Below is a small trained network, with its code and all its weights. Each question gives an input and a class and asks what happens when units are switched off, that is, made to give their printed mean instead of their output.

import numpy as np


def w(rows, s, z=0):
    codes = np.array(rows[::2]) - 128.0
    scale = np.full(codes.shape[1], s)
    scale[-1] = z or s
    return codes * scale


def f(y):
    return y / 2 * (1 + np.tanh(0.7978845608 * (y + 0.044715 * y**3)))


def log_softmax(a):
    a = a - a.max(-1, keepdims=True)
    return a - np.log(np.exp(a).sum(-1, keepdims=True))


def net(x, mask):
    res = np.array(x, float).reshape(1, 8) / 4 @ E
    y = f(res @ A[0][:, :-1].T + A[0][:, -1])
    res = res + np.where(mask, y, B[0][:, -1]) @ B[0][:, :-1]
    return log_softmax(res[-1] @ U[:, :-1].T + U[:, -1])


A, B = {}, {}
E = w([
[127,127,134,124,133],'x0',
[122,126,130,131,132],'x1',
[186,101,230,55,24],'x2',
[187,188,64,50,177],'x3',
[115,141,121,111,109],'x4',
[124,128,129,128,133],'x5',
[195,255,149,178,117],'x6',
[125,130,129,127,125],'x7',
],0.0069)
A[0] = w([
[41,199,234,185,97,136],'N1',
[159,172,215,195,70,38],'N2',
[138,133,104,218,159,232],'N3',
[122,16,182,117,91,149],'N4',
[242,148,189,1,95,162],'N5',
[163,165,64,107,169,149],'N6',
[94,72,168,100,54,75],'N7',
[162,182,173,180,62,88],'N8',
[104,48,167,82,107,171],'N9',
[89,68,53,100,136,222],'N10',
[77,57,167,128,81,176],'N11',
[175,216,31,137,150,174],'N12',
[187,172,189,99,102,208],'N13',
[118,42,146,106,111,173],'N14',
[23,79,172,78,65,191],'N15',
[118,137,194,139,66,37],'N16',
[53,43,6,90,205,225],'N17',
[166,239,155,184,140,252],'N18',
[153,96,112,45,94,174],'N19',
[185,212,93,146,198,202],'N20',
[152,53,37,49,200,178],'N21',
],0.0078,0.0035)
B[0] = w([
[156,100,81,183,63,172],'N1',
[178,187,81,174,81,168],'N2',
[44,68,132,183,103,184],'N3',
[181,132,179,87,190,191],'N4',
[74,60,92,254,137,254],'N5',
[98,152,139,42,148,167],'N6',
[156,175,194,98,185,164],'N7',
[162,170,139,174,72,168],'N8',
[169,87,170,77,183,183],'N9',
[178,64,78,69,188,192],'N10',
[196,100,192,141,184,182],'N11',
[57,168,201,57,170,198],'N12',
[84,69,172,186,59,206],'N13',
[170,82,164,90,183,174],'N14',
[193,122,191,127,224,195],'N15',
[199,234,159,150,98,147],'N16',
[197,85,59,81,149,249],'N17',
[56,137,196,160,50,219],'N18',
[125,63,123,116,182,178],'N19',
[52,186,185,104,159,201],'N20',
[174,110,59,56,134,203],'N21',
],0.0069,0.0077)
U = w([
[146,87,101,124,175,252],'0',
[106,219,255,66,211,82],'1',
[40,156,147,176,83,206],'2',
[218,194,144,175,48,5],'3',
[122,162,45,47,158,6],'4',
],0.0089,0.0036)

Each question gives the input, the list of numbers given to net, and the class t.
The units are the neurons (one row each of A and B). Each row of codes is followed by its name. A weight is (code - 128) times the scale printed after its matrix; where a second scale follows, it is the last column's (A, B and U).
mask holds one flag per neuron, in row order. A switched-off neuron (its flag False) gives its mean, the last column of its row in B, instead of its output. The means were averaged over made-up inputs and are rounded, as every weight is.
A unit's drop is (log p(t) with every unit on - log p(t) with that unit switched off) / (log p(t) with every unit on - log p(t) with every unit switched off).
The circuit of an input: a set's keep is (log p(t) with only the set's units on - log p(t) with every unit switched off) / (log p(t) with every unit on - log p(t) with every unit switched off). Starting from the 12 units with the biggest drops (on a tie, the unit counted first), units are removed one at a time, each time the one whose removal leaves the highest keep (on an exact tie, the one counted first), for as long as the keep stays at least 0.8.
units of the circuit, in order: the units of the circuit, biggest drop first
unit that matters most: the unit with the biggest drop
k most important neurons: the k neurons with the biggest drops, biggest first
drop of u: that unit's drop, to one decimal
input [2,-5,-7,4,-7,7,2,-4], class 1: units of the circuit, in order : N12
input [-1,8,-1,1,-3,6,-5,-5], class 4: units of the circuit, in order : N5, N13, N21
input [4,2,6,-7,7,8,1,4], class 3: 3 most important neurons : N1, N2, N12
input [-4,5,6,-2,-6,7,-2,5], class 1: units of the circuit, in order : N7, N4
input [4,8,6,-1,2,-4,-7,8], class 1: units of the circuit, in order : N7, N4
input [1,8,-8,4,6,-2,1,-6], class 1: 4 most important neurons : N12, N20, N5, N1
input [-7,8,7,3,-1,-7,7,4], class 2: units of the circuit, in order : N5, N13
input [-7,-7,-3,2,-3,-6,-6,3], class 4: 2 most important neurons : N5, N21
input [-6,-7,-3,1,-2,0,-3,3], class 4: 2 most important neurons : N5, N13
input [8,6,-4,6,5,-8,2,-4], class 1: 2 most important neurons : N12, N20
input [-8,7,2,6,8,7,1,4], class 2: drop of N3 : -0.1
input [5,1,2,8,2,-4,4,-2], class 2: drop of N5 : 0.5
input [-6,7,-8,2,2,-4,5,-8], class 1: drop of N12 : 0.4
input [5,-4,0,6,-3,-6,-4,1], class 4: unit that matters most : N21
